Below is a small trained network, with its code and all its weights. Each question gives an input and a class and asks what happens when units are switched off, that is, made to give their printed mean instead of their output.

import numpy as np


def w(rows, s, z=0):
    codes = np.array(rows[::2]) - 128.0
    scale = np.full(codes.shape[1], s)
    scale[-1] = z or s
    return codes * scale


def f(y):
    return y / 2 * (1 + np.tanh(0.7978845608 * (y + 0.044715 * y**3)))


def log_softmax(a):
    a = a - a.max(-1, keepdims=True)
    return a - np.log(np.exp(a).sum(-1, keepdims=True))


def net(x, mask):
    res = np.array(x, float).reshape(1, 7) / 4 @ E
    y = f(res @ A[0][:, :-1].T + A[0][:, -1])
    res = res + np.where(mask, y, B[0][:, -1]) @ B[0][:, :-1]
    return log_softmax(res[-1] @ U[:, :-1].T + U[:, -1])


A, B = {}, {}
E = w([
[197,36,91,120,103,93,99,96,79,132,105,85],'x0',
[121,136,69,134,100,173,98,191,129,214,46,124],'x1',
[131,170,166,201,43,143,116,65,183,123,96,82],'x2',
[132,182,147,65,125,94,139,97,86,91,42,121],'x3',
[122,133,134,149,168,148,118,103,116,144,116,135],'x4',
[128,115,115,126,155,154,163,126,135,124,112,109],'x5',
[146,114,147,149,121,78,226,152,103,255,126,116],'x6',
],0.0093)
A[0] = w([
[114,163,38,140,123,164,61,163,104,173,85,136,233],'neuron 0',
[178,183,203,60,133,81,166,145,94,100,45,97,47],'neuron 1',
[175,11,99,136,167,112,54,47,60,118,74,97,133],'neuron 2',
[81,76,135,61,156,119,119,192,45,108,153,168,19],'neuron 3',
[122,92,128,104,95,183,97,203,157,150,73,146,115],'neuron 4',
[60,114,101,94,129,176,49,144,169,49,128,106,95],'neuron 5',
[72,231,150,101,167,135,168,159,175,131,139,142,2],'neuron 6',
[138,28,90,245,133,122,135,181,187,135,230,145,86],'neuron 7',
[116,104,98,84,180,136,106,170,71,131,143,178,73],'neuron 8',
[161,176,134,98,125,87,162,105,66,85,37,170,37],'neuron 9',
[102,57,119,66,142,89,153,174,135,114,118,211,76],'neuron 10',
[7,223,118,143,219,179,111,125,166,113,140,161,198],'neuron 11',
[102,104,199,189,3,130,113,92,189,87,65,67,44],'neuron 12',
[99,147,178,146,109,41,246,165,142,226,135,124,219],'neuron 13',
[152,98,210,129,187,83,152,97,130,48,215,108,201],'neuron 14',
],0.0066,0.0024)
B[0] = w([
[146,178,86,61,117,176,254,89,112,102,81,181,229],'neuron 0',
[92,224,152,135,159,184,92,165,83,156,157,104,187],'neuron 1',
[139,84,97,59,108,79,149,156,174,191,244,66,228],'neuron 2',
[52,91,158,219,116,136,140,31,199,172,93,130,197],'neuron 3',
[132,134,90,106,85,158,158,111,89,60,132,218,182],'neuron 4',
[126,161,107,173,232,45,34,131,96,70,73,131,216],'neuron 5',
[115,132,61,87,69,119,83,130,187,225,230,113,193],'neuron 6',
[91,204,209,136,165,179,87,216,42,137,162,100,214],'neuron 7',
[43,100,199,162,132,145,195,60,189,201,62,127,195],'neuron 8',
[53,210,182,78,128,225,73,174,90,130,165,87,180],'neuron 9',
[53,77,147,174,114,122,140,90,154,164,91,88,180],'neuron 10',
[148,116,126,60,81,44,134,188,167,141,147,116,254],'neuron 11',
[98,58,189,188,123,111,162,102,180,167,116,119,217],'neuron 12',
[137,136,62,121,228,77,107,103,132,34,102,138,249],'neuron 13',
[190,117,118,112,39,166,183,89,85,57,122,227,246],'neuron 14',
],0.0077,0.0078)
U = w([
[62,98,200,206,111,159,144,43,192,182,62,127,88],'0',
[93,180,193,121,149,255,57,198,6,149,152,97,93],'1',
[159,121,127,106,125,126,137,136,104,126,105,135,245],'2',
[163,112,59,52,81,78,110,142,161,181,192,98,75],'3',
[185,137,96,110,69,194,184,76,53,97,97,231,93],'4',
[154,132,77,158,222,43,58,107,69,96,55,132,101],'5',
],0.0087,0.012)

Each question gives the input, the list of numbers given to net, and the class t.
The units are the neurons (one row each of A and B). Each row of codes is followed by its name. A weight is (code - 128) times the scale printed after its matrix; where a second scale follows, it is the last column's (A, B and U).
mask holds one flag per neuron, in row order. A switched-off neuron (its flag False) gives its mean, the last column of its row in B, instead of its output. The means were averaged over made-up inputs and are rounded, as every weight is.
A unit's drop is (log p(t) with every unit on - log p(t) with that unit switched off) / (log p(t) with every unit on - log p(t) with every unit switched off).
The circuit of an input: a set's keep is (log p(t) with only the set's units on - log p(t) with every unit switched off) / (log p(t) with every unit on - log p(t) with every unit switched off). Starting from the 12 units with the biggest drops (on a tie, the unit counted first), units are removed one at a time, each time the one whose removal leaves the highest keep (on an exact tie, the one counted first), for as long as the keep stays at least 0.8.
circuit, biggest first: the units of the circuit, biggest drop first
most important unit: the unit with the biggest drop
top k neurons: the k neurons with the biggest drops, biggest first
drop of u: that unit's drop, to one decimal
input [5,0,7,-8,4,-5,-8], class 1: circuit, biggest first => (neuron 7)
input [5,-4,-7,7,-4,1,-5], class 0: top 4 neurons => (neuron 3; neuron 8; neuron 10; neuron 7)
input [5,3,-7,5,4,7,-1], class 0: top 2 neurons => (neuron 8; neuron 3)
input [-1,-3,-4,3,1,3,5], class 5: top 2 neurons => (neuron 13; neuron 0)
input [1,8,-8,-3,-2,-6,7], class 0: circuit, biggest first => (neuron 8; neuron 3)
input [4,-7,5,1,-5,2,7], class 4: top 3 neurons => (neuron 14; neuron 5; neuron 11)
input [7,-8,0,2,-2,-5,-7], class 4: top 3 neurons => (neuron 14; neuron 11; neuron 6)
input [-1,-4,-4,4,4,7,-1], class 0: top 2 neurons => (neuron 0; neuron 7)
input [1,8,-4,5,3,4,-2], class 4: top 2 neurons => (neuron 0; neuron 4)
input [-7,-8,-4,-2,3,4,7], class 4: top 3 neurons => (neuron 14; neuron 2; neuron 5)
input [3,-4,-1,1,-4,2,-6], class 5: top 2 neurons => (neuron 5; neuron 0)
input [2,2,4,5,-3,-5,3], class 1: circuit, biggest first => (neuron 1; neuron 9)
input [4,-6,-2,6,-4,0,5], class 1: top 3 neurons => (neuron 1; neuron 9; neuron 0)
input [-5,6,-6,-7,-3,6,6], class 1: circuit, biggest first => (neuron 7)
input [3,6,-2,2,1,-5,2], class 4: circuit, biggest first => (neuron 0; neuron 4)
input [1,-2,-5,-8,7,4,-7], class 1: top 3 neurons => (neuron 7; neuron 13; neuron 12)
input [-5,5,-2,4,-3,-2,-3], class 3: top 4 neurons => (neuron 11; neuron 6; neuron 14; neuron 7)
input [6,-5,4,-2,0,-2,-6], class 3: top 3 neurons => (neuron 2; neuron 13; neuron 0)
input [-7,1,-4,3,-3,5,5], class 3: top 2 neurons => (neuron 6; neuron 5)
input [-8,-6,-3,-4,6,0,-3], class 3: most important unit => neuron 11
input [-5,7,-1,-3,0,0,0], class 4: top 2 neurons => (neuron 0; neuron 4)
input [7,-2,-8,3,2,4,3], class 0: circuit, biggest first => (neuron 3; neuron 8)
input [6,6,-8,-8,-5,0,5], class 0: drop of neuron 3 => 0.5
input [4,4,-2,-3,-6,-4,-8], class 5: drop of neuron 14 => 0.2
input [5,-3,6,5,-6,7,0], class 0: drop of neuron 5 => 0.1
input [6,-7,-3,3,0,-1,-4], class 4: drop of neuron 12 => 0.1
input [-6,3,-4,8,-4,7,5], class 1: most important unit => neuron 1
